Below are the code and all the weights of a small trained network. Each question names an input and a class and asks about switching units off, where a switched-off unit gives its printed mean instead of its output.

import numpy as np


def w(rows, s, z=0):
    codes = np.array(rows[::2]) - 128.0
    scale = np.full(codes.shape[1], s)
    scale[-1] = z or s
    return codes * scale


def f(y):
    return y / 2 * (1 + np.tanh(0.7978845608 * (y + 0.044715 * y**3)))


def log_softmax(a):
    a = a - a.max(-1, keepdims=True)
    return a - np.log(np.exp(a).sum(-1, keepdims=True))


def net(x, mask):
    res = np.array(x, float).reshape(1, 3) / 4 @ E
    y = f(res @ A[0][:, :-1].T + A[0][:, -1])
    res = res + np.where(mask, y, B[0][:, -1]) @ B[0][:, :-1]
    return log_softmax(res[-1] @ U[:, :-1].T + U[:, -1])


A, B = {}, {}
E = w([
[143,136,153,186,123,162,176,129,249,91],'x0',
[161,134,146,46,134,138,79,142,127,26],'x1',
[166,134,154,161,125,14,119,151,90,145],'x2',
],0.011)
A[0] = w([
[131,130,136,186,129,128,142,136,161,176,115],'N0',
[110,115,126,119,114,119,159,148,120,108,112],'N1',
[144,126,135,149,125,100,126,131,194,80,99],'N2',
[142,128,127,126,126,146,138,135,139,101,94],'N3',
[140,125,134,139,136,110,124,129,112,123,75],'N4',
[128,125,118,84,125,105,125,117,141,78,163],'N5',
[120,116,136,114,142,118,123,112,130,93,108],'N6',
[134,115,141,123,134,140,116,143,133,122,93],'N7',
[118,128,126,116,128,118,125,127,56,199,163],'N8',
[117,149,122,114,121,122,153,131,118,98,103],'N9',
[118,123,126,158,138,120,136,123,150,151,134],'N10',
[140,134,138,91,129,123,112,138,129,64,144],'N11',
[129,130,132,101,129,215,124,131,134,118,125],'N12',
[136,133,139,145,130,114,143,134,170,82,139],'N13',
[135,131,137,100,131,113,119,131,106,132,1],'N14',
[108,127,121,159,128,227,141,126,136,206,203],'N15',
[111,126,119,85,130,255,128,123,123,132,179],'N16',
[144,123,133,115,103,133,127,126,132,135,92],'N17',
],0.022,0.0059)
B[0] = w([
[129,135,102,187,66,230,144,95,98,151,200],'N0',
[128,126,147,126,151,139,122,128,129,171,127],'N1',
[117,120,114,181,200,63,117,108,165,136,201],'N2',
[126,153,195,66,94,109,128,79,118,182,154],'N3',
[98,126,134,81,131,125,117,99,130,136,142],'N4',
[193,113,100,127,79,119,131,197,110,83,200],'N5',
[138,136,182,113,170,151,127,91,99,186,156],'N6',
[149,132,167,107,149,146,120,73,110,189,135],'N7',
[131,130,114,134,125,41,128,139,4,128,241],'N8',
[112,129,170,132,143,139,133,126,115,166,137],'N9',
[137,123,108,164,96,170,114,116,115,136,167],'N10',
[198,133,173,108,146,146,134,142,69,119,221],'N11',
[91,118,119,74,100,190,135,116,147,134,207],'N12',
[109,132,111,150,82,39,122,158,183,113,192],'N13',
[58,138,147,126,116,181,155,70,129,191,154],'N14',
[59,127,94,187,168,13,115,106,218,127,243],'N15',
[105,131,124,26,136,210,133,138,118,116,253],'N16',
[110,146,170,122,168,134,143,94,117,145,125],'N17',
],0.024,0.017)
U = w([
[170,134,183,63,62,200,164,205,78,113,198],'0',
[166,138,179,149,121,47,112,179,168,116,86],'1',
[25,128,102,83,91,146,138,98,253,134,33],'2',
[111,138,117,105,86,51,132,167,10,165,252],'3',
[105,104,160,152,221,180,167,82,119,184,28],'4',
[74,115,91,105,91,209,157,164,111,110,117],'5',
[85,158,175,145,154,196,111,87,123,179,5],'6',
[95,142,87,254,64,70,131,97,167,184,184],'7',
],0.0074,0.003)

Each question gives the input, the list of numbers given to net, and the class t.
The units are the neurons (one row each of A and B). Each row of codes is followed by its name. A weight is (code - 128) times the scale printed after its matrix; where a second scale follows, it is the last column's (A, B and U).
mask holds one flag per neuron, in row order. A switched-off neuron (its flag False) gives its mean, the last column of its row in B, instead of its output. The means were averaged over made-up inputs and are rounded, as every weight is.
A unit's drop is (log p(t) with every unit on - log p(t) with that unit switched off) / (log p(t) with every unit on - log p(t) with every unit switched off).
The circuit of an input: a set's keep is (log p(t) with only the set's units on - log p(t) with every unit switched off) / (log p(t) with every unit on - log p(t) with every unit switched off). Starting from the 12 units with the biggest drops (on a tie, the unit counted first), units are removed one at a time, each time the one whose removal leaves the highest keep (on an exact tie, the one counted first), for as long as the keep stays at least 0.8.
units of the circuit, in order: the units of the circuit, biggest drop first
k most important neurons: the k neurons with the biggest drops, biggest first
drop when u is switched off: that unit's drop, to one decimal
input [-3,-4,-3], class 7: units of the circuit, in order => [N15]
input [-3,-5,-5], class 2: units of the circuit, in order => [N16, N15]
input [3,2,0], class 1: 2 most important neurons => [N8, N16]
input [3,8,2], class 1: 4 most important neurons => [N2, N16, N13, N8]
input [4,2,2], class 1: 2 most important neurons => [N15, N0]
input [5,5,-1], class 0: 2 most important neurons => [N15, N11]
input [-5,-8,0], class 7: 4 most important neurons => [N15, N16, N11, N0]
input [7,6,-1], class 1: 2 most important neurons => [N2, N13]
input [3,1,0], class 7: 3 most important neurons => [N16, N11, N8]
input [-5,-1,-5], class 2: 2 most important neurons => [N11, N15]
input [6,-4,-4], class 2: 3 most important neurons => [N16, N8, N12]
input [5,6,-1], class 0: 4 most important neurons => [N15, N11, N12, N8]
input [2,-1,7], class 7: drop when N16 is switched off => 0.2
input [3,5,5], class 1: most important neuron => [N8]
input [2,-6,-8], class 2: drop when N15 is switched off => 1.5
input [7,3,8], class 7: drop when N2 is switched off => 0.1
input [-1,3,-1], class 0: drop when N5 is switched off => 0.0
